Facts:
[<268>,<9>,<1334>,<1348>,<1157>,<765>,<631>,<1211>,<489>,<993>,<1191>,<253>,<509>,<1139>,<566>,<1011>,<1393>,<481>,<403>,<1269>,<932>,<544>,<363>,<198>,<632>,<926>,<693>,<101>,<174>,<1118>,<1243>,<1370>,<1460>,<1082>,<1142>,<1467>,<391>,<428>,<915>,<1470>,<1463>,<971>,<1202>,<734>,<1435>,<1008>,<812>,<129>,<678>,<1018>,<1003>,<1410>,<1256>,<1379>,<954>,<1012>,<1180>,<436>,<258>,<837>,<594>,<597>,<202>,<619>,<229>,<769>,<539>,<720>] flaluvum a
[<1093>,<297>,<84>,<1382>,<1374>,<449>,<1343>,<1221>,<1424>,<1028>,<1293>,<117>,<56>,<236>,<141>,<1308>,<881>,<138>,<754>,<196>] flaluvum c
[<5>,<860>,<1490>,<1177>,<942>,<1127>,<831>,<900>,<1183>,<219>,<616>,<1171>,<1387>,<1318>,<1425>,<522>,<97>,<901>,<694>,<575>,<1472>,<59>,<1141>,<1105>,<1257>,<542>,<713>,<1114>,<1072>] flaluvum b
[<617>,<143>,<811>,<112>,<659>,<816>,<979>,<850>] flaluvum f
[<217>,<1473>,<931>,<752>,<1373>,<579>,<676>,<183>,<747>,<206>] flaluvum d
[<50>,<691>,<847>,<789>,<170>] flaluvum e
<268> kete <1028>
<5> kete <747>
<617> kete <1382>,<363>
<860> kete <575>,<1334>
<1348> kete <196>
<1157> kete <436>,<575>
<217> kete <575>
<489> kete <1460>,<428>,<363>
<1490> kete <1243>,<575>,<363>
<993> kete <575>,<509>
<297> kete <428>
<84> kete <1308>,<196>,<1424>,<1410>
<1177> kete <694>
<1191> kete <769>,<1318>
<253> kete <816>
<509> kete <1470>,<575>,<363>
<566> kete <403>,<575>,<1424>
<1011> kete <1243>
<931> kete <117>,<816>
<1393> kete <363>
<481> kete <1308>,<253>,<1393>,<575>
<1382> kete <659>
<1374> kete <1435>
<1127> kete <1028>,<575>
<544> kete <769>,<1373>,<1460>
<363> kete <575>
<449> kete <1318>,<1410>
<198> kete <769>
<632> kete <932>,<1211>
<926> kete <575>,<1460>
<831> kete <860>,<202>
<1343> kete <575>,<509>
<1221> kete <575>,<816>
<1424> kete <436>,<1387>
<900> kete <196>
<811> kete <428>
<693> kete <575>,<926>,<1139>
<1183> kete <229>
<1293> kete <1157>,<428>
<101> kete <881>,<619>
<174> kete <428>
<219> kete <1470>,<1308>
<1118> kete <575>,<1410>
<1243> kete <575>
<616> kete <860>,<196>,<847>
<112> kete <979>,<575>
<1370> kete <449>,<428>
<1460> kete <575>,<202>
<1082> kete <617>,<1393>,<428>
<1142> kete <1470>,<219>
<1467> kete <847>,<1139>
<117> kete <1157>
<659> kete <363>
<391> kete <812>,<196>
<1171> kete <847>
<428> kete <575>
<1387> kete <575>
<1318> kete <575>
<50> kete <932>,<575>,<509>
<1425> kete <932>
<915> kete <206>,<202>
<1470> kete <575>
<1463> kete <694>
<971> kete <850>,<847>
<579> kete <1470>,<631>
<1202> kete <170>
<734> kete <816>
<1008> kete <258>,<575>
<812> kete <575>,<1183>,<428>
<56> kete <1028>,<428>
<97> kete <575>
<129> kete <196>
<676> kete <1424>
<678> kete <575>,<1463>
<1018> kete <5>,<954>
<236> kete <217>
<1003> kete <436>,<720>
<816> kete <1470>,<575>,<1460>
<1256> kete <619>
<901> kete <1470>,<428>
<694> kete <1157>,<575>
<979> kete <694>
<1379> kete <1028>
<1012> kete <202>
<183> kete <117>,<575>
<747> kete <1470>
<141> kete <236>,<816>,<97>,<659>
<1180> kete <489>,<202>
<1472> kete <297>,<1269>
<436> kete <575>
<258> kete <1470>,<196>,<811>,<428>
<59> kete <837>
<837> kete <1387>
<691> kete <575>
<1141> kete <428>
<1105> kete <575>,<1460>
<1257> kete <575>
<847> kete <1105>,<926>,<1424>
<138> kete <1157>
<619> kete <575>
<713> kete <860>,<202>
<769> kete <631>
<1114> kete <196>,<1473>
<539> kete <363>
<1072> kete <1308>,<1460>
<720> kete <1318>
<196> kete <575>
<206> kete <1105>,<1157>,<219>
{<268>,<5>,<860>,<143>,<217>,<1473>,<1139>,<931>,<1269>,<932>,<198>,<632>,<831>,<1293>,<101>,<219>,<616>,<1467>,<117>,<659>,<391>,<1171>,<1387>,<1008>,<812>,<56>,<1003>,<816>,<901>,<694>,<954>,<258>,<691>,<1141>,<542>,<619>,<769>,<789>,<170>} floplam gogri
{<1093>,<617>,<9>,<1334>,<1157>,<1211>,<1490>,<993>,<297>,<84>,<1177>,<1191>,<942>,<253>,<509>,<1011>,<1393>,<481>,<403>,<1374>,<1127>,<752>,<544>,<926>,<1343>,<1424>,<900>,<811>,<174>,<1373>,<1118>,<1243>,<1460>,<1082>,<428>,<1318>,<50>,<522>,<915>,<1463>,<971>,<579>,<1202>,<734>,<129>,<678>,<1410>,<1256>,<1379>,<1012>,<747>,<1472>,<436>,<1308>,<59>,<837>,<881>,<847>,<138>,<713>,<754>,<539>,<196>,<206>} floplam gragribel
{<1348>,<765>,<631>,<489>,<566>,<1382>,<363>,<449>,<1221>,<1028>,<693>,<1183>,<112>,<1370>,<1142>,<1425>,<1470>,<1435>,<97>,<676>,<1018>,<236>,<979>,<575>,<183>,<141>,<1180>,<850>,<1105>,<594>,<1257>,<597>,<202>,<229>,<1114>,<1072>,<720>} floplam klikadim

Known rows:
<850>: [-17  -6 -14 -23  15 -17   3  12  19   2  -7  -7 -15 -11  -4 -18   5 -16
  -8 -15   5 -24   2   0  26   5  -8   4  -7  -3 -16  15  -2 -27  19  -7
  13   5 -10]
<971>: [ -9 -10  -6 -19  11 -12   5   9  -8  13   4  -7  -3 -13   8 -15  10 -12
   5   0 -10 -20   5  11   7  -4 -15   8   1 -15 -20  12  -3 -24  30   2
  15  14 -13]
<202>: [-13  -7 -10 -25  16 -12  -2  15   6  16  -2 -11 -13  -4  -6 -27  12 -18
   4  -8   2 -26   3   6  16   5  -7   9  -2 -17 -24  14   1 -19  20  -4
  14   9  -7]
<1460>: [-10  -1 -13 -25   1 -13   1  12  -3   2   3  -5   1  -8  10 -19  18  -2
  14  -3  -9  -9   6   6   0  -6 -13   2   7 -30 -24  15  -3 -36  20  10
  15  17 -21]
<1180>: [ -9 -13 -12 -17  16 -10  -5  13   1  11   1  -4  -6  -6  -6 -19  11 -20
  12   1   0 -19   6  11   9  -2  -7   7  -3 -18 -20  12   3 -20  19   2
  13  11 -11]
<1318>: [-12   3 -17 -27  -4 -18   2  18   7 -12  -1  -4  -4 -17  13 -14   9   4
   6 -10  -7  -3   4  -1   4  -7 -15  -3   2 -21 -18   9  -3 -48  16  14
  19  11 -34]
<811>: [-37 -10 -13 -12   2 -16   8  13   0 -10   0  -3  -2 -17  17   9   1 -20
 -10  -2   9  -3  -5  19  14  -8 -19   7   4  12 -21   2  -8 -28  22   8
  17  15  12]
<1293>: [-16 -11 -12 -25   8 -15 -17  23   0  -3   0  -8  -2 -27   6  15  -9 -16
  -7  -5  13 -12  -1  17   7 -12 -15   2  -3   4 -19  -2  -7 -23   4   8
  24   5 -12]
<1011>: [-12  -8  -7 -21   9  -9   5   9  -7   9   4  -6  -4 -12   9 -15  10 -12
   4  -1  -9 -17   4  10   5  -2 -12   8   4 -16 -20  13  -1 -25  27   1
  16  16 -12]
<1211>: [-17  -2  -6 -29   8 -11   8  11  -3  16   1 -13 -10  -9   9 -22  11 -11
  -5 -10  -6 -23   0   6  13   5 -12  10   6 -13 -23  14  -5 -23  29  -6
  16  15  -6]
<403>: [-17  -2  -6 -29   8 -12   9  11  -3  16   1 -13 -10 -10  10 -22  12 -12
  -6  -9  -5 -25   1   6  12   6 -12  11   5 -13 -24  14  -5 -23  29  -5
  16  15  -6]
<860>: [-12  -5 -11 -33   3 -23  -7  17   1  -6  -2  -3  -3 -18   2  -6   3   4
   5  -8   0 -12   4  -2   7  -3 -16  -8  -2 -15 -12   8   3 -37   5   9
  16   3 -35]
<1171>: [ -5 -14  -4 -27  16 -15  -6  13  -2   3   0  -5  -5 -22   0   1  -5  -7
  -2  -5  -2 -21   4   3  10  -4 -14  -3  -9  -2  -8   8  -1 -25  13   0
  18   1 -27]
<143>: [-17  -7  -7 -34  13 -19  -2   8   6   2  -3  -8  -8 -16   1  -4   2  -6
 -12 -15   4 -28  -1  -1  20   5 -13   0  -3   0 -12  16  -3 -24  12  -8
  14   3 -14]
<678>: [-16  -1 -12 -26  -2 -17   3  13  -5   3   3  -5  -1  -7  11 -20  17  -2
  12  -4  -9 -10   5   7   3  -4 -16   3   7 -28 -24  13  -1 -36  22   9
  14  16 -20]
<1018>: [-12 -13 -11 -17  14 -14  -3  13   0  12   1  -4  -7  -5  -5 -21  10 -20
  11   0   0 -19   6  10  11   0  -9   6  -3 -17 -19  11   4 -21  21   1
  14  10 -13]
<481>: [-15  -5 -10 -24   2 -14   4  10  -6   5   4  -5  -2  -9  11 -18  14  -6
   9  -2  -9 -12   5   6   2  -1 -13   5   7 -23 -21  14   0 -33  23   6
  16  16 -19]
<84>: [ -4 -14 -10 -17   7 -22   5  17  -1   6  -1  -8 -11 -33  14  -5 -11 -13
  -7  -9  -7 -21   8   5  13  -5 -16   5  -9  -2 -10   3  -4 -37  35   3
  24   6 -36]
<752>: [ -7  -2  -9 -29   7  -9   3  24  10   6  -4 -16 -19 -29  16 -13  -8 -14
 -22 -20  -4 -18   1   3  14   0  -7  10  -4  -1 -16   2 -12 -33  19  -2
  29   6 -24]

Rows:
No name comes twice in this set of rows, the named rows included.
[-14  -6  -4 -35  13 -14  -3  15   3   4  -3 -11 -12 -18   1  -7  -3  -7
 -12 -13   4 -26  -1  -2  16   5 -12   1  -2   0 -11   9  -2 -23  10  -6
  18   3 -20] : <542>
[-16  -1 -12 -35  -1 -25  -6  17   4 -14  -2  -2  -3 -17   1  -7   8   9
   3  -7   1  -3   3  -3   7  -2 -15 -11   4 -16 -14  13   5 -42   4  10
  16   3 -38] : <691>
[ -2 -10 -15 -16  20 -14  -7  13  17  -2  -4  -2  -5 -14  -7 -10   7 -14
   4  -7  -1 -19   4   9  15 -13 -10   3 -12  -9 -18  14  -5 -27  18   3
  13   3 -11] : <979>
[-13   1 -14 -25  -1 -15   4  17   6  -8  -1  -6  -6 -18  13 -12   6   0
   1 -10  -5  -6   3   1   6  -6 -14   0   1 -15 -19   8  -5 -43  18  10
  19  11 -28] : <1127>
[-13 -19 -11 -12  13 -27   6  18   4   7  -3  -1 -16 -20  -2 -15  -7 -18
   4  -3  -1 -20   7   3  22   2 -16   0 -14  -1  -4   2   8 -34  30   4
  16   0 -32] : <1114>
[-34 -11 -10 -29  -3 -24  -6  15 -14   2   4  -3   2  -7   6  -3  10  -7
  12   3   9  -8   0  11   4   1 -20  -3   9 -16 -20   6   7 -26   7  11
  11  12 -10] : <812>
[  5 -10 -10 -30  16 -12 -21  21   4   1  -2 -10  -1 -28   1   7  -5  -7
  -1 -10   3 -22   3  12   5 -16 -14   0 -10  -7 -18   7 -11 -24   7   4
  22   2 -24] : <117>
[-11  -1 -12 -23   1  -6   7  11   4 -13   0  -1  -6 -17  15 -11   3  -5
  -1  -7  -8  -5   7  -1   1  -1  -2   2   4 -13 -10  11   0 -41  15   6
  24  15 -34] : <1490>
[ -4  -8 -11 -22   8 -10   0  18   5   2  -1 -10  -9 -29  13  -4  -7 -14
 -10 -12  -5 -18   5   7   9  -7  -9   8  -5  -4 -16   6  -9 -33  25   2
  26  10 -27] : <1374>
[-12  -6 -15 -25  11 -14  -5  25  17   5  -7 -13 -19 -21   1 -15  -6 -21
 -11 -19   9 -23   3   3  20   2  -5   8  -7  -3 -17   5  -4 -29  17  -3
  24   4 -22] : <1028>
[-15  -5 -21 -21   5 -23  -4  14  16 -10  -4   1  -6 -10  -3 -16  10  -6
  10  -9   3 -10   6   1  16  -5 -11  -3  -4 -18 -15  13   3 -40  14   9
  11   6 -25] : <112>

Now the same objects, written a new way:
Known rows:
<1003>: [  7   7  -1   0 -13   6  16   5  27 -12   7  14  26  17]
<449>: [ -1  -2  -9  -8 -17   1  -5   5  26 -12 -11   4  21   0]
<1293>: [  3  -1  -4 -11 -15  -4   7  13  24 -17   0   3  37   7]
<1243>: [ -6   4  10  -3  -3  13   3  13  39 -15   8  16  13  11]
<789>: [-11   5   2  -6 -11   3  16  18  14  -8 -16  -7  18  19]
<101>: [  4   5  -1  -4 -10   5  20  12  27  -7   7   8  23  15]
<1082>: [  7   1  -2  -3   4   0   5  14  33 -10   9  14  25   0]
<509>: [ -5   2   6  -1  -1  10   2  16  39 -14   8  16  18   9]
<831>: [  2  12  -3   1  -8   3   9   1  10 -12   2  12  27  19]
<579>: [ -2  -1  -4  18   0  -2  -9  13  18 -11  10   8  23   7]
<253>: [ -3   5   3  -1  -4   8  -1  15  37 -15   6  17  17  10]
<1118>: [ 5  2  6 -3  1  0  3  5 31 -9 10 14 18  8]
<631>: [ -3   7  -8  12 -12  18  -4  17  32 -15 -15  13   8  17]
<1382>: [ -7  -3  -8  -7 -20   7  -2  17  29 -12  -5   2  16   1]
<1256>: [-1  0  8 -2 -3  4  7  9 33 -7  9 12 15  5]
<5>: [ -5  13  -7   6  -5  14   9  19  18 -15  -4   5  27  20]
<436>: [-10   4  10  -3  -2  11  -1   3  37 -14   4  18  11  17]
<691>: [ -8   6  -2 -15 -19  -5  15  10  19 -20   5   7  25  12]
<1472>: [ -1   1  -2  -2  12   3   3  14  17 -11  -1  11  24   1]

Rows:
No name comes twice in this set of rows, the named rows included.
[-13   7   9   2   3   8  -5  11  27 -20   1  16  15  12] : <1318>
[ -6  10   5  -1  -9   7  16  -3  10 -14   5  12  23  20] : <1171>
[  9  13  -5  12 -12   4  10  12  23 -10  -5  10  23  22] : <198>
[ -2  10   5   4   1  -2  -3   2  16 -11   7  14  18  12] : <713>
[ -5   4   4 -11  -8 -13   5  16  21 -10  13   2  14   2] : <50>
[-11  -2   6  -2   7  20   0  13  43 -23 -15  23  20  11] : <428>
[-19  -2  -5   2 -14  17  11  12  19 -15  13   9  30  17] : <217>
[-14   0  15  -3 -14   4 -12  11  38 -25 -10   7  20  12] : <1308>
[-12  -4  -6   6 -13  13   4  -7  12  -6   5  14  16   8] : <676>
[-16  -9  15 -11  -7   6  -7   2  33 -22 -17   9  24   7] : <196>
[-13  -4  -3  15   2   4  -7  18  21 -10   4  10  24  10] : <747>
[  4  -2   7  -5   4   2  10  -2  28 -12  -1  22  19   9] : <129>

